Here is a tiny trained network, its code and every weight. The questions are about switching its units off for an input and a class, where a switched-off unit gives its printed mean instead of its output.

import numpy as np


def w(rows, s, z=0):
    codes = np.array(rows[::2]) - 128.0
    scale = np.full(codes.shape[1], s)
    scale[-1] = z or s
    return codes * scale


def f(y):
    return np.maximum(y, 0)


def log_softmax(a):
    a = a - a.max(-1, keepdims=True)
    return a - np.log(np.exp(a).sum(-1, keepdims=True))


def net(x, mask):
    res = np.array(x, float).reshape(1, 4) / 4 @ E
    y = f(res @ A[0][:, :-1].T + A[0][:, -1])
    res = res + np.where(mask, y, B[0][:, -1]) @ B[0][:, :-1]
    return log_softmax(res[-1] @ U[:, :-1].T + U[:, -1])


A, B = {}, {}
E = w([
[116,121,114,118,61,83,1,189,109,55,102,78],'x0',
[175,160,226,201,155,170,125,106,200,141,37,90],'x1',
[145,105,159,116,124,129,155,150,122,101,119,127],'x2',
[130,166,230,74,247,160,103,65,152,78,157,102],'x3',
],0.01)
A[0] = w([
[128,183,144,95,156,92,51,159,155,107,59,77,218],'N0',
[189,212,224,198,233,218,221,9,185,169,88,151,87],'N1',
[175,137,176,252,110,132,85,140,153,166,30,84,65],'N2',
[159,113,68,216,50,171,194,191,161,239,59,179,150],'N3',
[119,146,140,117,87,162,35,90,141,53,99,89,42],'N4',
[156,97,76,137,149,153,255,62,126,177,133,236,153],'N5',
[208,174,170,140,205,195,187,86,188,187,122,153,71],'N6',
[48,98,109,14,189,154,144,109,77,116,200,190,2],'N7',
[151,236,208,147,188,215,141,126,164,67,107,84,70],'N8',
],0.0048,0.0047)
B[0] = w([
[71,98,151,72,145,34,158,119,78,88,159,126,197],'N0',
[154,172,53,202,58,137,118,175,121,161,55,132,248],'N1',
[96,59,222,3,200,116,166,16,114,23,213,128,181],'N2',
[120,130,211,65,202,133,173,37,130,30,196,123,219],'N3',
[144,133,178,161,231,148,147,55,129,120,131,97,161],'N4',
[127,35,166,111,220,112,128,48,123,26,177,79,217],'N5',
[142,215,86,154,78,86,83,204,102,191,71,183,197],'N6',
[174,123,234,143,193,175,157,48,217,127,175,27,165],'N7',
[229,192,70,199,107,136,158,141,140,193,69,171,198],'N8',
],0.0056,0.011)
U = w([
[94,105,146,105,151,99,134,115,108,113,149,141,151],'0',
[142,132,163,132,178,162,135,105,197,124,134,126,33],'1',
[140,145,45,151,23,99,112,248,118,161,107,160,250],'2',
],0.014,0.0013)

Each question gives the input, the list of numbers given to net, and the class t.
The units are the neurons (one row each of A and B). Each row of codes is followed by its name. A weight is (code - 128) times the scale printed after its matrix; where a second scale follows, it is the last column's (A, B and U).
mask holds one flag per neuron, in row order. A switched-off neuron (its flag False) gives its mean, the last column of its row in B, instead of its output. The means were averaged over made-up inputs and are rounded, as every weight is.
A unit's drop is (log p(t) with every unit on - log p(t) with that unit switched off) / (log p(t) with every unit on - log p(t) with every unit switched off).
The circuit of an input: a set's keep is (log p(t) with only the set's units on - log p(t) with every unit switched off) / (log p(t) with every unit on - log p(t) with every unit switched off). Starting from all 9 units, units are removed one at a time, each time the one whose removal leaves the highest keep (on an exact tie, the one counted first), for as long as the keep stays at least 0.8.
units of the circuit, in order: the units of the circuit, biggest drop first
k most important neurons: the k neurons with the biggest drops, biggest first
drop when u is switched off: that unit's drop, to one decimal
input [-2,-6,-3,1], class 1: units of the circuit, in order	N7
input [8,1,5,-8], class 0: units of the circuit, in order	N3; N1; N2
input [-7,8,-5,7], class 2: units of the circuit, in order	N1; N6
input [-2,8,4,5], class 2: units of the circuit, in order	N1; N6
input [3,8,-2,-4], class 0: 2 most important neurons	N2; N0
input [0,-3,3,-4], class 0: 4 most important neurons	N1; N6; N8; N3
input [-1,2,4,-8], class 1: 2 most important neurons	N0; N3
input [0,8,-3,4], class 2: 2 most important neurons	N1; N6
input [-1,3,3,6], class 2: drop when N1 is switched off	0.1
input [-1,-6,2,4], class 1: drop when N8 is switched off	-0.1
input [-5,-8,-8,-7], class 0: drop when N2 is switched off	0.0
